Below is a small trained network, with its code and all its weights. Each question gives an input and a target symbol and asks what happens when units are switched off, that is, made to give their printed mean instead of their output.

import numpy as np


def w(rows, s, z=0):
    codes = np.array(rows[::2]) - 128.0
    scale = np.full(codes.shape[1], s)
    scale[-1] = z or s
    return codes * scale


def norm(h):
    return h / np.sqrt((h * h).mean(-1, keepdims=True) + 1e-5)


def f(y):
    return y / 2 * (1 + np.tanh(0.7978845608 * (y + 0.044715 * y**3)))


def softmax(a):
    e = np.exp(a - a.max(-1, keepdims=True))
    return e / e.sum(-1, keepdims=True)


def log_softmax(a):
    a = a - a.max(-1, keepdims=True)
    return a - np.log(np.exp(a).sum(-1, keepdims=True))


def net(x, mask):
    ids = ['ΓΘΛΠΣΦαβδζημξτψω'.index(c) for c in x.split()]
    T = len(ids)
    res = E[ids] + P[:T]
    u = 0
    for l in range(2):
        r = norm(res)
        for j in range(3):
            rows = slice(2 * j, 2 * j + 2)
            q, k, v = (r @ M[l][rows].T for M in (Q, K, V))
            z = softmax(np.where(np.tri(T) > 0, q @ k.T / 2**0.5, -1e9)) @ v
            o = O[l][rows]
            res = res + np.where(mask[u + j], z, o[:, -1]) @ o[:, :-1]
        u += 3
        y = f(norm(res) @ A[l][:, :-1].T + A[l][:, -1])
        res = res + np.where(mask[u : u + 8], y, B[l][:, -1]) @ B[l][:, :-1]
        u += 8
    return log_softmax(norm(res)[-1] @ U[:, :-1].T + U[:, -1])


Q, K, V, O, A, B = {}, {}, {}, {}, {}, {}
E = w([
[183,173,100,70,178,126,145,101,194,159],'Γ',
[74,184,195,69,122,200,170,89,95,127],'Θ',
[65,227,115,142,111,86,52,60,141,124],'Λ',
[87,175,61,144,126,182,149,85,219,72],'Π',
[63,176,155,75,87,68,129,86,87,134],'Σ',
[181,164,193,28,191,45,67,110,76,185],'Φ',
[79,97,139,172,56,131,104,137,215,110],'α',
[96,112,82,60,137,152,72,153,132,18],'β',
[89,117,140,98,162,163,119,110,254,136],'δ',
[67,140,184,91,94,131,192,89,168,185],'ζ',
[227,172,178,157,71,254,59,116,159,156],'η',
[202,81,85,80,112,106,119,138,208,116],'μ',
[81,81,139,158,155,93,154,138,193,9],'ξ',
[157,136,122,119,160,165,237,95,183,69],'τ',
[165,121,205,141,123,101,147,131,159,174],'ψ',
[137,99,194,107,164,76,85,121,180,188],'ω',
],0.0093)
P = w([
[193,223,204,98,2,103,122,199,173,108],'0',
[169,187,172,139,52,122,128,122,141,105],'1',
[149,162,146,151,89,126,140,102,118,117],'2',
[149,112,115,135,84,129,150,101,118,132],'3',
[137,110,109,141,123,135,154,90,107,133],'4',
[142,97,90,135,138,135,160,89,107,148],'5',
[142,77,74,124,149,139,167,83,109,159],'6',
[150,60,59,114,154,138,167,84,107,175],'7',
],0.004)
Q[0] = w([
[95,129,131,182,3,160,47,148,45,240],'0.h1',
[66,108,139,140,178,99,97,244,12,240],'0.h1',
[76,178,7,111,174,84,69,131,172,160],'0.h2',
[191,66,104,240,200,192,202,192,88,63],'0.h2',
[126,103,55,156,144,223,182,165,101,112],'0.h3',
[138,127,137,108,55,134,138,24,101,139],'0.h3',
],0.0053)
K[0] = w([
[137,197,201,101,2,106,100,109,147,121],'0.h1',
[156,127,213,86,114,69,119,104,92,118],'0.h1',
[74,99,66,89,182,80,101,84,141,105],'0.h2',
[235,92,134,179,166,170,163,170,142,34],'0.h2',
[169,161,123,154,98,180,162,135,157,86],'0.h3',
[160,153,157,103,117,184,97,138,128,143],'0.h3',
],0.0068)
V[0] = w([
[109,80,153,152,116,82,94,129,36,222],'0.h1',
[159,70,188,193,93,217,99,144,166,120],'0.h1',
[61,81,89,95,144,157,48,93,114,98],'0.h2',
[179,145,135,88,105,254,107,142,74,122],'0.h2',
[133,146,207,64,103,32,133,166,149,77],'0.h3',
[147,199,172,151,86,166,34,146,125,178],'0.h3',
],0.0072)
O[0] = w([
[133,69,137,202,177,165,138,4,145,21,1],'0.h1',
[65,193,103,83,129,156,88,131,53,130,133],'0.h1',
[103,188,114,200,83,182,72,155,152,128,91],'0.h2',
[64,63,164,234,165,150,167,134,124,124,129],'0.h2',
[152,245,130,116,57,54,148,156,183,178,210],'0.h3',
[121,88,27,86,125,144,145,246,89,196,159],'0.h3',
],0.0032,0.0096)
A[0] = w([
[118,110,62,112,116,169,193,149,113,66,162],'0.n1',
[70,136,80,182,107,219,63,168,127,152,4],'0.n2',
[179,157,127,132,116,68,121,103,195,133,109],'0.n3',
[145,119,161,244,111,124,142,150,225,180,139],'0.n4',
[66,108,90,203,206,189,166,122,1,116,13],'0.n5',
[149,110,59,129,127,118,117,114,158,215,149],'0.n6',
[58,128,137,172,111,91,152,149,68,140,202],'0.n7',
[73,63,125,164,146,67,164,185,82,66,2],'0.n8',
],0.0074,0.00092)
B[0] = w([
[117,190,169,74,162,78,117,147,109,125,153],'0.n1',
[142,117,178,102,148,136,140,28,134,64,180],'0.n2',
[56,86,103,125,169,169,118,136,65,124,253],'0.n3',
[141,165,114,67,75,117,118,173,104,159,160],'0.n4',
[89,2,121,57,251,110,108,133,148,147,123],'0.n5',
[76,132,113,140,128,180,106,92,68,119,231],'0.n6',
[124,99,111,64,94,84,134,104,77,147,138],'0.n7',
[81,193,183,150,113,178,92,208,117,133,114],'0.n8',
],0.007,0.0048)
Q[1] = w([
[143,202,95,100,103,145,40,211,104,114],'1.h1',
[164,122,136,13,156,182,29,127,85,211],'1.h1',
[155,129,240,27,181,130,39,85,74,218],'1.h2',
[81,62,168,212,115,8,15,127,163,129],'1.h2',
[147,187,117,150,131,157,124,149,73,235],'1.h3',
[148,159,94,243,189,68,86,124,112,121],'1.h3',
],0.011)
K[1] = w([
[130,115,114,125,128,143,31,115,166,83],'1.h1',
[177,81,136,118,136,220,80,81,115,144],'1.h1',
[179,135,223,100,93,132,36,105,82,171],'1.h2',
[47,99,146,149,140,2,66,97,140,133],'1.h2',
[96,164,127,103,161,134,144,88,105,211],'1.h3',
[89,152,116,108,174,59,115,118,93,104],'1.h3',
],0.014)
V[1] = w([
[158,246,165,181,50,122,167,185,82,124],'1.h1',
[122,120,138,87,131,136,255,63,120,144],'1.h1',
[110,26,158,148,159,184,134,66,74,74],'1.h2',
[168,166,145,121,178,143,243,107,106,80],'1.h2',
[125,170,126,153,116,68,59,213,105,51],'1.h3',
[171,160,130,155,108,145,82,123,82,149],'1.h3',
],0.0083)
O[1] = w([
[232,76,82,93,200,62,109,80,151,197,191],'1.h1',
[128,136,102,198,212,157,87,56,159,48,153],'1.h1',
[236,109,78,72,165,3,154,102,192,215,10],'1.h2',
[79,106,120,123,67,114,82,161,106,159,142],'1.h2',
[127,63,106,153,202,117,142,44,133,165,92],'1.h3',
[108,137,138,146,159,91,173,141,212,97,143],'1.h3',
],0.0042,0.011)
A[1] = w([
[166,108,82,107,159,78,86,159,104,101,120],'1.n1',
[133,124,172,123,134,117,186,179,167,171,115],'1.n2',
[59,163,179,138,115,145,120,188,76,148,165],'1.n3',
[102,62,133,160,118,132,72,127,120,189,56],'1.n4',
[152,98,134,135,215,96,166,136,114,140,214],'1.n5',
[135,111,87,132,75,104,49,125,164,146,82],'1.n6',
[90,83,164,135,159,125,113,118,201,181,6],'1.n7',
[89,33,175,195,198,254,134,59,84,86,104],'1.n8',
],0.011,0.0018)
B[1] = w([
[136,132,125,170,111,121,98,123,136,121,134],'1.n1',
[121,131,124,173,132,154,127,85,134,102,133],'1.n2',
[111,166,127,111,60,155,124,171,111,123,253],'1.n3',
[127,174,146,165,127,118,151,103,164,120,126],'1.n4',
[108,131,147,125,127,155,148,159,97,106,135],'1.n5',
[111,91,157,150,136,163,155,141,123,95,132],'1.n6',
[118,134,147,119,105,120,95,142,155,167,123],'1.n7',
[100,86,103,163,195,132,72,8,120,99,158],'1.n8',
],0.015,0.017)
U = w([
[122,37,162,106,89,115,199,119,166,80,69],'Γ',
[95,113,147,106,156,141,80,149,251,186,68],'Θ',
[125,90,56,114,94,2,148,122,96,144,57],'Λ',
[183,171,129,138,148,53,39,164,184,55,82],'Π',
[125,193,47,53,185,100,150,126,201,123,3],'Σ',
[105,136,116,134,109,109,204,70,169,185,57],'Φ',
[181,123,188,162,187,69,72,169,32,163,118],'α',
[79,201,140,97,58,159,109,204,80,116,192],'β',
[93,152,206,218,152,116,100,149,174,199,78],'δ',
[81,72,208,49,213,112,154,161,97,171,75],'ζ',
[80,124,99,174,153,165,63,19,90,73,179],'η',
[252,126,200,102,131,204,120,86,155,138,133],'μ',
[153,53,70,223,123,139,112,196,160,104,102],'ξ',
[168,121,137,252,88,109,193,106,89,165,46],'τ',
[157,138,17,143,202,149,119,171,109,199,61],'ψ',
[139,180,137,182,214,130,234,149,120,61,175],'ω',
],0.0063,0.0019)

Each question gives the input, a string of symbols that net reads in full, and the target symbol t.
The units are the heads (2 rows each of Q, K, V and O) and the neurons (one row each of A and B). Each row of codes is followed by its name. A weight is (code - 128) times the scale printed after its matrix; where a second scale follows, it is the last column's (O, A, B and U).
mask holds one flag per unit, layer by layer, with each layer's heads first. A switched-off unit (its flag False) gives its mean, the last column of its rows in O or B, instead of its output. The means were averaged over made-up inputs and are rounded, as every weight is.
A unit's drop is (log p(t) with every unit on - log p(t) with that unit switched off) / (log p(t) with every unit on - log p(t) with every unit switched off).
The circuit of an input: a set's keep is (log p(t) with only the set's units on - log p(t) with every unit switched off) / (log p(t) with every unit on - log p(t) with every unit switched off). Starting from the 12 units with the biggest drops (on a tie, the unit counted first), units are removed one at a time, each time the one whose removal leaves the highest keep (on an exact tie, the one counted first), for as long as the keep stays at least 0.8.
units of the circuit, in order: the units of the circuit, biggest drop first
most important unit: the unit with the biggest drop
k most important neurons: the k neurons with the biggest drops, biggest first
k most important neurons of layer l: the k neurons of layer l with the biggest drops, biggest first
which heads matter: for each layer, one digit per head in row order, 1 if its drop is at least 0.15 and else 0, layers parted by /
input τ Θ Π η Λ, target η: which heads matter -> 010 / 010
input η β τ ζ Γ μ, target ξ: units of the circuit, in order -> [1.n3 1.n1 1.n6 1.n8]
input Φ α Σ Σ, target η: 3 most important neurons -> [0.n4 1.n8 0.n1]
input Φ α δ δ Φ α, target η: which heads matter -> 101 / 011
input ζ ξ α Γ ζ, target η: units of the circuit, in order -> [1.h1 1.n8]
input ζ ζ ω Θ ζ, target η: which heads matter -> 110 / 100
input β Σ ζ Φ ψ μ η, target μ: most important unit -> 1.h2
input Γ Θ Σ τ η ψ β β, target Π: which heads matter -> 000 / 010
input ξ Λ ψ ω Φ δ Φ, target η: which heads matter -> 101 / 100
input Γ ζ η Φ η, target η: units of the circuit, in order -> [1.n8 0.n2]
input Γ Π τ Π Φ η δ Θ, target ζ: 3 most important neurons -> [0.n5 1.n3 1.n5]
input τ τ ψ μ Γ τ μ, target η: units of the circuit, in order -> [1.n8 0.h3 0.n6]
input Λ α Φ ψ ψ, target η: units of the circuit, in order -> [0.h1 1.n8]
input Λ ξ ξ, target η: most important unit -> 1.h3
input Φ η ψ Θ ω Σ Γ α, target Γ: 2 most important neurons of layer 0 -> [0.n4 0.n2]
input Φ Σ ζ Θ Φ ω ω, target η: which heads matter -> 101 / 000
input ξ δ δ Γ ζ Θ Π Π, target η: 3 most important neurons -> [0.n2 1.n8 0.n7]
input Π Π τ Φ Π τ Φ, target η: units of the circuit, in order -> [1.n8 0.h1]
input τ Σ μ α μ Σ Θ μ, target η: units of the circuit, in order -> [1.n8 0.n6 0.h3]
input Φ ζ ξ α ζ τ η Π, target Σ: which heads matter -> 001 / 010
input μ Θ δ ξ Θ ζ η Π, target Σ: most important unit -> 1.h2
input ξ η ξ Θ Π Π ζ, target Φ: 2 most important neurons of layer 1 -> [1.n3 1.n2]
input β ζ ψ ζ η ω Π ψ, target τ: 2 most important neurons -> [0.n4 1.n3]
input Π β β, target η: 2 most important neurons -> [0.n2 1.n8]
input β β τ τ, target η: which heads matter -> 011 / 100
input η Σ δ β, target Π: which heads matter -> 100 / 010
input μ Φ Π Γ Π μ Π Γ, target η: units of the circuit, in order -> [1.n8 1.h2]
input ξ Π ξ η Φ ω, target δ: most important neuron -> [1.n3]
